Below are the code and all the weights of a small trained network. Each question names an input and a class and asks about switching units off, where a switched-off unit gives its printed mean instead of its output.

import numpy as np


def w(rows, s, z=0):
    codes = np.array(rows[::2]) - 128.0
    scale = np.full(codes.shape[1], s)
    scale[-1] = z or s
    return codes * scale


def f(y):
    return np.maximum(y, 0)


def log_softmax(a):
    a = a - a.max(-1, keepdims=True)
    return a - np.log(np.exp(a).sum(-1, keepdims=True))


def net(x, mask):
    res = np.array(x, float).reshape(1, 8) / 4 @ E
    y = f(res @ A[0][:, :-1].T + A[0][:, -1])
    res = res + np.where(mask, y, B[0][:, -1]) @ B[0][:, :-1]
    return log_softmax(res[-1] @ U[:, :-1].T + U[:, -1])


A, B = {}, {}
E = w([
[239,90,96,137,52,129,178,91,131,121,131,95],'x0',
[109,60,170,124,58,110,122,227,166,68,133,122],'x1',
[64,80,112,145,131,205,191,89,96,77,176,233],'x2',
[134,142,106,167,137,107,148,147,145,130,142,136],'x3',
[107,154,147,2,183,162,152,82,204,65,127,108],'x4',
[142,161,111,149,86,181,139,165,140,142,134,123],'x5',
[182,132,153,180,160,142,45,104,160,99,201,143],'x6',
[151,208,62,63,19,72,88,142,112,110,144,181],'x7',
],0.0096)
A[0] = w([
[165,100,157,165,93,94,163,142,159,57,124,148,124],'n1',
[102,153,191,128,124,119,84,149,104,118,59,65,102],'n2',
[119,196,59,126,182,160,158,61,81,195,88,111,124],'n3',
[126,74,131,142,101,119,100,196,102,100,108,131,107],'n4',
[85,79,130,99,120,130,88,181,137,109,136,146,129],'n5',
[100,111,152,119,100,151,152,113,85,109,167,209,53],'n6',
[137,75,162,133,109,97,93,156,140,69,136,147,148],'n7',
[115,115,135,157,148,163,170,144,93,61,177,144,72],'n8',
[152,117,70,155,95,115,170,90,114,66,105,90,130],'n9',
[127,130,69,156,145,110,118,131,55,157,135,122,119],'n10',
[170,108,162,96,121,91,58,128,155,162,139,82,47],'n11',
[114,93,82,169,122,123,108,145,66,141,124,105,89],'n12',
[91,152,80,82,142,85,139,183,88,114,111,165,150],'n13',
[40,178,109,123,171,119,82,124,130,182,160,151,182],'n14',
[114,141,137,63,154,128,119,102,227,135,183,109,163],'n15',
[151,57,186,126,168,192,181,99,110,140,103,135,68],'n16',
[134,161,109,235,139,143,125,147,89,112,148,141,248],'n17',
[112,107,85,114,140,113,130,162,106,153,40,102,169],'n18',
[100,96,127,157,112,152,189,103,116,59,145,188,97],'n19',
[170,171,92,51,67,62,102,116,94,101,144,208,123],'n20',
[84,107,35,128,130,179,134,130,97,71,169,185,21],'n21',
[120,116,139,106,120,132,131,122,97,114,172,185,43],'n22',
[167,137,103,160,158,101,60,140,108,53,213,121,113],'n23',
[193,180,101,110,50,74,125,98,101,91,137,168,155],'n24',
[139,144,121,67,146,78,185,200,137,201,89,83,104],'n25',
[119,90,117,128,140,150,155,120,85,103,174,168,70],'n26',
[101,177,111,105,90,85,81,135,134,113,157,148,59],'n27',
[194,134,142,121,135,104,103,148,175,148,106,77,50],'n28',
[203,89,118,126,144,154,78,115,110,106,181,98,116],'n29',
[136,111,137,126,142,139,58,140,134,134,206,130,77],'n30',
[83,55,139,109,60,137,149,219,194,84,98,111,118],'n31',
[119,84,70,134,97,106,193,111,77,141,62,102,199],'n32',
[174,154,175,147,139,149,59,105,159,141,216,143,48],'n33',
[132,99,216,156,163,169,143,150,173,183,97,118,90],'n34',
[156,200,153,149,174,100,130,150,117,136,74,61,101],'n35',
[221,73,138,125,79,121,158,87,114,100,118,118,148],'n36',
[168,176,126,76,177,128,183,105,178,94,138,135,195],'n37',
[165,96,173,176,108,112,57,122,2,164,116,135,133],'n38',
[148,180,125,133,152,55,32,164,187,137,117,59,62],'n39',
[55,199,151,145,174,129,93,188,139,133,103,181,252],'n40',
[228,128,115,138,116,139,209,64,145,176,116,141,219],'n41',
[188,101,124,156,125,124,55,93,163,113,175,120,120],'n42',
[134,179,56,98,131,135,46,153,109,43,74,171,142],'n43',
[99,89,81,98,136,151,157,109,110,88,223,159,99],'n44',
[66,174,140,89,137,150,158,127,228,94,83,106,179],'n45',
[150,90,166,182,194,151,171,132,146,133,102,47,84],'n46',
[139,155,86,127,147,159,106,45,71,191,145,145,125],'n47',
[74,143,146,158,139,148,52,194,55,172,78,174,163],'n48',
],0.0095,0.0025)
B[0] = w([
[182,169,163,122,162,102,128,101,155,118,117,132,191],'n1',
[114,146,130,123,125,102,129,90,135,148,105,164,196],'n2',
[167,123,167,94,213,73,148,238,157,139,116,200,243],'n3',
[212,140,127,87,184,98,110,139,131,91,112,127,193],'n4',
[163,159,191,96,163,89,115,143,170,126,99,173,183],'n5',
[80,197,81,118,73,127,128,91,157,164,110,155,200],'n6',
[168,139,165,45,139,83,113,179,163,90,117,155,190],'n7',
[115,155,109,131,84,103,99,98,145,162,107,171,197],'n8',
[84,78,188,140,35,115,108,69,146,126,155,98,184],'n9',
[174,128,95,135,180,132,99,152,113,63,179,125,190],'n10',
[123,159,92,90,108,93,88,97,128,183,64,80,199],'n11',
[164,124,27,143,194,175,70,115,87,122,142,86,185],'n12',
[89,66,169,125,143,163,122,161,125,140,118,88,193],'n13',
[121,126,253,93,73,118,144,105,139,76,111,146,209],'n14',
[150,118,55,148,131,173,104,102,116,65,141,105,211],'n15',
[123,90,85,145,90,151,133,127,124,145,129,163,231],'n16',
[158,127,122,119,116,103,144,98,126,87,126,85,228],'n17',
[61,134,138,105,106,144,124,140,89,159,157,114,200],'n18',
[140,220,83,114,73,115,116,136,143,181,124,115,221],'n19',
[100,48,90,199,183,164,151,131,110,132,86,161,247],'n20',
[79,159,65,106,95,70,94,122,137,144,85,134,207],'n21',
[84,160,97,139,78,121,91,121,127,157,104,165,168],'n22',
[107,107,117,104,119,121,197,144,87,134,175,111,200],'n23',
[117,58,150,148,138,174,140,107,135,129,118,176,240],'n24',
[68,177,87,98,114,108,142,138,121,153,125,96,227],'n25',
[119,171,96,94,70,98,85,120,169,191,79,97,190],'n26',
[119,42,118,201,136,173,133,157,180,146,36,226,187],'n27',
[110,173,89,103,101,87,93,65,169,180,69,122,207],'n28',
[100,119,185,38,121,138,142,158,74,157,133,115,194],'n29',
[77,101,146,80,128,141,216,207,47,179,155,121,176],'n30',
[196,144,160,110,190,84,159,221,115,110,139,189,248],'n31',
[82,138,153,81,138,138,178,163,67,104,215,41,220],'n32',
[65,102,121,75,155,97,195,231,72,170,146,109,203],'n33',
[124,74,104,194,146,165,144,129,146,159,70,203,227],'n34',
[125,129,125,112,86,81,104,98,125,133,93,167,216],'n35',
[131,162,254,177,82,162,124,98,154,78,112,102,215],'n36',
[168,126,85,128,186,161,62,140,49,65,154,80,213],'n37',
[137,149,63,150,145,137,59,127,111,58,164,99,228],'n38',
[141,211,91,145,75,106,152,51,138,181,94,150,242],'n39',
[90,149,214,173,81,175,190,60,174,50,180,67,222],'n40',
[117,141,238,125,140,127,161,97,142,71,127,128,233],'n41',
[50,95,149,73,141,145,169,139,98,150,194,47,206],'n42',
[138,33,117,170,144,155,158,75,140,130,136,150,198],'n43',
[144,189,111,145,84,137,99,112,107,161,141,123,205],'n44',
[157,115,83,116,162,179,83,112,63,85,167,68,223],'n45',
[117,51,85,210,108,179,128,136,145,154,61,182,248],'n46',
[221,167,195,96,166,24,90,194,206,140,117,203,221],'n47',
[150,135,163,161,135,179,86,105,99,92,152,32,224],'n48',
],0.006,0.011)
U = w([
[113,220,70,119,54,97,91,90,180,231,94,143,64],'0',
[121,2,109,224,131,169,141,136,166,178,68,200,97],'1',
[228,184,183,86,197,72,124,216,188,114,130,201,93],'2',
[116,150,240,152,90,152,139,64,173,80,154,92,254],'3',
[42,121,108,61,123,127,221,207,51,201,195,77,126],'4',
[203,143,33,147,152,153,46,114,110,40,179,65,83],'5',
],0.0089,0.0044)

Each question gives the input, the list of numbers given to net, and the class t.
The units are the neurons (one row each of A and B). Each row of codes is followed by its name. A weight is (code - 128) times the scale printed after its matrix; where a second scale follows, it is the last column's (A, B and U).
mask holds one flag per neuron, in row order. A switched-off neuron (its flag False) gives its mean, the last column of its row in B, instead of its output. The means were averaged over made-up inputs and are rounded, as every weight is.
A unit's drop is (log p(t) with every unit on - log p(t) with that unit switched off) / (log p(t) with every unit on - log p(t) with every unit switched off).
The circuit of an input: a set's keep is (log p(t) with only the set's units on - log p(t) with every unit switched off) / (log p(t) with every unit on - log p(t) with every unit switched off). Starting from the 12 units with the biggest drops (on a tie, the unit counted first), units are removed one at a time, each time the one whose removal leaves the highest keep (on an exact tie, the one counted first), for as long as the keep stays at least 0.8.
units of the circuit, in order: the units of the circuit, biggest drop first
unit that matters most: the unit with the biggest drop
top k neurons: the k neurons with the biggest drops, biggest first
drop of u: that unit's drop, to one decimal
input [8,-8,5,-3,-6,-5,-3,-3], class 2: units of the circuit, in order => (n47)
input [-6,4,-7,-6,0,-6,6,-8], class 1: top 2 neurons => (n46; n34)
input [8,2,-5,0,-8,-6,1,-4], class 3: top 2 neurons => (n36; n41)
input [-7,0,4,-7,1,-8,7,7], class 1: top 2 neurons => (n27; n20)
input [-4,-3,5,-7,-5,7,6,-5], class 4: units of the circuit, in order => (n33; n30)
input [5,4,1,-2,-7,6,-2,-1], class 5: units of the circuit, in order => (n12; n38)
input [-7,0,-4,-1,4,-7,4,-2], class 3: top 2 neurons => (n40; n14)
input [-8,-4,0,0,1,7,8,7], class 3: top 3 neurons => (n40; n14; n46)
input [-8,0,-6,4,0,4,1,4], class 3: top 3 neurons => (n40; n14; n48)
input [3,5,-4,3,8,-8,7,3], class 5: top 4 neurons => (n15; n37; n45; n32)
input [-3,7,-7,-6,-2,-5,-7,-3], class 0: top 4 neurons => (n25; n39; n3; n2)
input [0,6,4,7,0,-2,0,6], class 1: top 2 neurons => (n20; n27)
input [-2,5,-7,-4,3,-6,5,7], class 0: top 2 neurons => (n39; n11)
input [6,-1,5,6,-2,6,-2,-2], class 3: units of the circuit, in order => (n41)
input [-8,7,0,3,-3,-7,6,-1], class 3: top 3 neurons => (n40; n3; n48)
input [6,-6,2,-5,3,-8,5,0], class 2: top 4 neurons => (n47; n40; n3; n48)
input [5,4,6,6,-6,8,0,8], class 1: top 3 neurons => (n20; n24; n27)
input [-4,8,-2,-6,1,2,-8,-1], class 2: top 3 neurons => (n31; n5; n4)
input [-1,-1,0,5,7,6,0,8], class 1: units of the circuit, in order => (n27; n20)
input [3,7,-3,1,-3,-7,1,-6], class 2: unit that matters most => n7
input [-1,-3,-8,6,7,3,5,4], class 0: drop of n39 => 2.7
input [-8,0,0,-1,-5,-7,6,-6], class 3: drop of n20 => 0.1
input [1,1,3,-2,-8,8,5,-6], class 5: drop of n17 => 0.1
input [-8,5,-2,1,5,-1,-3,-1], class 3: drop of n36 => 0.0
